Small tables with named rows and columns. After each table, cells are looked up by row and column.

Table zik
columns: lapeves, gev, vep, kemubi
notu: [26021, 58979, 49750, 65404]
fom: [42853, 21663, 17788, 19833]
rofuf: [13588, 27845, 27421, 35581]
vasiz: [54015, 63059, 10969, 49023]
sif: [62171, 43997, 59449, 48858]
tel: [19850, 64036, 62295, 23250]
mit: [67932, 71518, 14823, 18424]
redazov: [46441, 17203, 41498, 43817]
keminun: [72929, 72186, 43636, 47827]
sozisis: [72072, 18446, 75653, 29902]
tik: [9598, 65994, 52034, 67116]
zesasov: [66779, 50686, 34617, 30623]
vifibo: [40434, 64584, 13259, 68665]
pobi: [43909, 32899, 40522, 59497]

sif, lapeves -> 62171
keminun, lapeves -> 72929
rofuf, vep -> 27421
rofuf, lapeves -> 13588
vasiz, lapeves -> 54015
vasiz, vep -> 10969
zesasov, lapeves -> 66779
keminun, kemubi -> 47827
vifibo, vep -> 13259
tel, gev -> 64036
notu, gev -> 58979
vasiz, kemubi -> 49023

vinor:
cols = vig, zode
ginedip: [33, 223]
pokamos: [19, 175]
deru: [40, 239]
zuk: [22, 196]

deru, zode => 239
zuk, vig => 22
ginedip, zode => 223
deru, vig => 40
ginedip, vig => 33
zuk, zode => 196
pokamos, zode => 175
pokamos, vig => 19

vemol:
|  | popu | gaf | namop |
|---|---|---|---|
| lop | 146 | 118 | 142 |
| muluzet | 137 | 170 | 66 |
| bemi | 185 | 167 | 156 |
| ren | 125 | 129 | 117 |
| rato | 132 | 109 | 142 |
| lib | 190 | 150 | 207 |
| gatugo | 169 | 134 | 175 |
| bufo | 169 | 114 | 178 |
| mopofe | 114 | 131 | 113 |
| mim | 72 | 161 | 45 |
| petepu | 118 | 153 | 77 |
| zenez | 114 | 161 | 193 |
| zases | 137 | 162 | 117 |
| nuret | 134 | 120 | 88 |

gatugo, gaf -> 134
muluzet, gaf -> 170
bufo, popu -> 169
nuret, namop -> 88
ren, gaf -> 129
gatugo, namop -> 175
zases, gaf -> 162
petepu, namop -> 77
lib, gaf -> 150
nuret, gaf -> 120
rato, namop -> 142
bemi, gaf -> 167
lib, popu -> 190
mim, namop -> 45
mim, popu -> 72
Which row has the largest popu? lib

pap:
|  | tavire | garose | goboni | mufa |
|---|---|---|---|---|
| raz | 159 | 101 | 185 | 103 |
| milor | 136 | 78 | 122 | 94 |
| dipivat | 115 | 148 | 58 | 136 |
| nal | 166 | 148 | 145 | 202 |
| lovazed | 170 | 160 | 158 | 209 |

What is the tavire of milor in pap?
136
What is the mufa of nal in pap?
202
What is the tavire of lovazed in pap?
170
What is the garose of milor in pap?
78
What is the goboni of nal in pap?
145
What is the garose of raz in pap?
101
What is the goboni of dipivat in pap?
58
What is the mufa of dipivat in pap?
136
What is the goboni of lovazed in pap?
158
What is the tavire of dipivat in pap?
115
What is the mufa of raz in pap?
103
What is the goboni of raz in pap?
185
What is the mufa of lovazed in pap?
209
What is the tavire of raz in pap?
159
What is the tavire of nal in pap?
166
What is the mufa of milor in pap?
94
What is the garose of nal in pap?
148
What is the garose of dipivat in pap?
148
Row with the largest garose: lovazed

mog =
,dokizi,mal,netumus,rezubo,loku,susof,tel,nabi,zareku
mano,-0.04,-5.62,-5.79,-7.05,-2.24,-8.28,0.72,4.84,-4.93
datete,-2.88,-2.86,-2.88,-2.82,-2.87,-2.90,-2.94,-2.89,-2.92
sunori,-3.61,3.69,-4.81,0.77,-1.22,-3.36,-0.06,-0.08,-2.34
nikap,-5.57,-3.68,-0.52,-4.47,-3.15,0.62,-1.37,-2.52,-3.49
bados,-5.90,-3.38,-6.76,-3.31,-9.02,-3.93,-5.03,-4.67,-0.68
timuso,-1.71,-5.43,0.40,-0.80,-0.22,-2.86,-8.18,-1.21,-0.04
muker,-1.17,-1.53,-5.98,-1.46,-0.35,-8.29,-0.61,-0.70,-4.63
gilinif,-4.86,-4.91,-1.68,-2.19,-0.91,-3.07,-2.55,-3.94,-4.18
nof,3.08,-4.03,-7.05,-3.46,-4.76,5.46,-1.53,-5.99,-4.49
bibo,-6.43,-4.68,-4.76,-2.72,-5.80,-3.83,-4.13,-4.96,-2.25

dokizi of gilinif is -4.86
nabi of gilinif is -3.94
dokizi of sunori is -3.61
zareku of gilinif is -4.18
zareku of mano is -4.93
zareku of bados is -0.68
nabi of bibo is -4.96
mal of nof is -4.03
tel of mano is 0.72
netumus of mano is -5.79
nabi of datete is -2.89
netumus of nikap is -0.52
loku of datete is -2.87
nabi of muker is -0.70
loku of bibo is -5.80

